Here is a tiny trained network, its code and every weight. The questions are about switching its units off for an input and a class, where a switched-off unit gives its printed mean instead of its output.

import numpy as np


def w(rows, s, z=0):
    codes = np.array(rows[::2]) - 128.0
    scale = np.full(codes.shape[1], s)
    scale[-1] = z or s
    return codes * scale


def norm(h):
    return h / np.sqrt((h * h).mean(-1, keepdims=True) + 1e-5)


def f(y):
    return y / 2 * (1 + np.tanh(0.7978845608 * (y + 0.044715 * y**3)))


def log_softmax(a):
    a = a - a.max(-1, keepdims=True)
    return a - np.log(np.exp(a).sum(-1, keepdims=True))


def net(x, mask):
    res = np.array(x, float).reshape(1, 3) / 4 @ E
    u = 0
    for l in range(3):
        y = f(norm(res) @ A[l][:, :-1].T + A[l][:, -1])
        res = res + np.where(mask[u : u + 13], y, B[l][:, -1]) @ B[l][:, :-1]
        u += 13
    return log_softmax(norm(res)[-1] @ U[:, :-1].T + U[:, -1])


A, B = {}, {}
E = w([
[14,225,142,163],'x0',
[29,2,121,89],'x1',
[61,199,71,32],'x2',
],0.0053)
A[0] = w([
[118,173,212,178,101],'0.n1',
[227,103,171,209,2],'0.n2',
[5,2,52,168,184],'0.n3',
[232,199,167,143,22],'0.n4',
[231,162,84,86,42],'0.n5',
[109,29,68,102,129],'0.n6',
[166,162,148,93,107],'0.n7',
[2,158,233,142,96],'0.n8',
[228,164,140,119,76],'0.n9',
[127,192,167,213,66],'0.n10',
[112,118,20,7,194],'0.n11',
[117,168,94,150,91],'0.n12',
[80,197,199,203,139],'0.n13',
],0.0088,0.0054)
B[0] = w([
[85,212,193,185,155],'0.n1',
[154,175,2,180,172],'0.n2',
[69,62,153,102,254],'0.n3',
[144,45,130,116,166],'0.n4',
[17,109,23,96,156],'0.n5',
[168,101,240,192,182],'0.n6',
[86,81,47,94,136],'0.n7',
[29,101,108,196,190],'0.n8',
[100,92,51,104,164],'0.n9',
[252,180,235,126,159],'0.n10',
[190,192,145,60,243],'0.n11',
[147,76,174,112,129],'0.n12',
[126,152,235,155,195],'0.n13',
],0.0067,0.0064)
A[1] = w([
[177,119,56,210,1],'1.n1',
[47,157,195,149,118],'1.n2',
[173,86,173,205,92],'1.n3',
[110,111,114,84,138],'1.n4',
[181,210,152,136,136],'1.n5',
[137,48,114,127,71],'1.n6',
[112,15,42,167,126],'1.n7',
[108,143,140,107,169],'1.n8',
[132,215,171,153,54],'1.n9',
[129,75,137,199,169],'1.n10',
[204,106,59,112,119],'1.n11',
[187,132,10,108,49],'1.n12',
[181,120,143,82,78],'1.n13',
],0.012,0.006)
B[1] = w([
[236,96,49,197,166],'1.n1',
[80,159,11,103,253],'1.n2',
[84,59,204,98,211],'1.n3',
[163,202,125,52,167],'1.n4',
[172,150,69,111,220],'1.n5',
[241,173,203,123,159],'1.n6',
[183,212,206,159,244],'1.n7',
[176,171,81,102,180],'1.n8',
[202,191,53,118,192],'1.n9',
[160,39,189,155,228],'1.n10',
[57,39,96,130,217],'1.n11',
[80,71,2,101,222],'1.n12',
[119,46,131,132,138],'1.n13',
],0.0075,0.0049)
A[2] = w([
[49,100,29,126,6],'2.n1',
[167,172,17,84,118],'2.n2',
[179,198,70,90,65],'2.n3',
[121,2,152,120,185],'2.n4',
[65,106,38,206,25],'2.n5',
[249,165,139,131,98],'2.n6',
[182,232,145,131,132],'2.n7',
[223,155,236,56,175],'2.n8',
[173,98,197,42,25],'2.n9',
[100,154,170,225,83],'2.n10',
[83,108,129,46,226],'2.n11',
[83,61,191,228,4],'2.n12',
[135,130,67,201,137],'2.n13',
],0.011,0.0045)
B[2] = w([
[164,134,193,22,176],'2.n1',
[50,2,138,192,254],'2.n2',
[89,32,109,211,195],'2.n3',
[105,164,55,197,238],'2.n4',
[212,84,195,151,158],'2.n5',
[16,190,153,109,180],'2.n6',
[129,209,182,214,192],'2.n7',
[254,154,127,54,230],'2.n8',
[212,153,48,97,159],'2.n9',
[191,115,231,44,158],'2.n10',
[156,228,130,91,228],'2.n11',
[20,11,228,88,184],'2.n12',
[178,163,117,233,166],'2.n13',
],0.0084,0.0065)
U = w([
[197,23,21,204,142],'0',
[231,35,200,131,142],'1',
[196,192,210,195,97],'2',
[31,48,211,141,62],'3',
[101,17,4,68,120],'4',
[211,125,86,59,245],'5',
[63,177,71,214,165],'6',
[32,189,79,43,2],'7',
],0.015,0.0043)

Each question gives the input, the list of numbers given to net, and the class t.
The units are the neurons (one row each of A and B). Each row of codes is followed by its name. A weight is (code - 128) times the scale printed after its matrix; where a second scale follows, it is the last column's (A, B and U).
mask holds one flag per neuron, layer by layer. A switched-off neuron (its flag False) gives its mean, the last column of its row in B, instead of its output. The means were averaged over made-up inputs and are rounded, as every weight is.
A unit's drop is (log p(t) with every unit on - log p(t) with that unit switched off) / (log p(t) with every unit on - log p(t) with every unit switched off).
most important unit: the unit with the biggest drop
k most important neurons: the k neurons with the biggest drops, biggest first
k most important neurons of layer l: the k neurons of layer l with the biggest drops, biggest first
drop when u is switched off: that unit's drop, to one decimal
input [2,-5,8], class 6: 3 most important neurons	(2.n7; 2.n3; 2.n2)
input [-3,-2,8], class 4: most important unit	2.n2
input [3,0,-8], class 2: 3 most important neurons of layer 1	(1.n9; 1.n11; 1.n5)
input [3,5,1], class 7: 2 most important neurons	(1.n2; 2.n2)
input [0,6,-1], class 1: 2 most important neurons of layer 1	(1.n6; 1.n11)
input [0,-4,-5], class 0: 2 most important neurons	(0.n2; 0.n9)
input [-5,-5,-1], class 0: 2 most important neurons	(1.n7; 0.n11)
input [0,-8,6], class 4: 2 most important neurons of layer 1	(1.n7; 1.n12)
input [2,5,5], class 7: 2 most important neurons of layer 2	(2.n11; 2.n8)
input [4,7,2], class 7: 2 most important neurons of layer 2	(2.n2; 2.n11)
input [0,7,6], class 5: 3 most important neurons of layer 1	(1.n12; 1.n11; 1.n4)
input [-5,-3,-7], class 0: drop when 0.n2 is switched off	0.2
input [-1,-3,-4], class 0: drop when 0.n2 is switched off	0.2
input [-3,-2,-6], class 0: drop when 0.n2 is switched off	0.5
input [0,3,1], class 5: most important neuron	(0.n1)
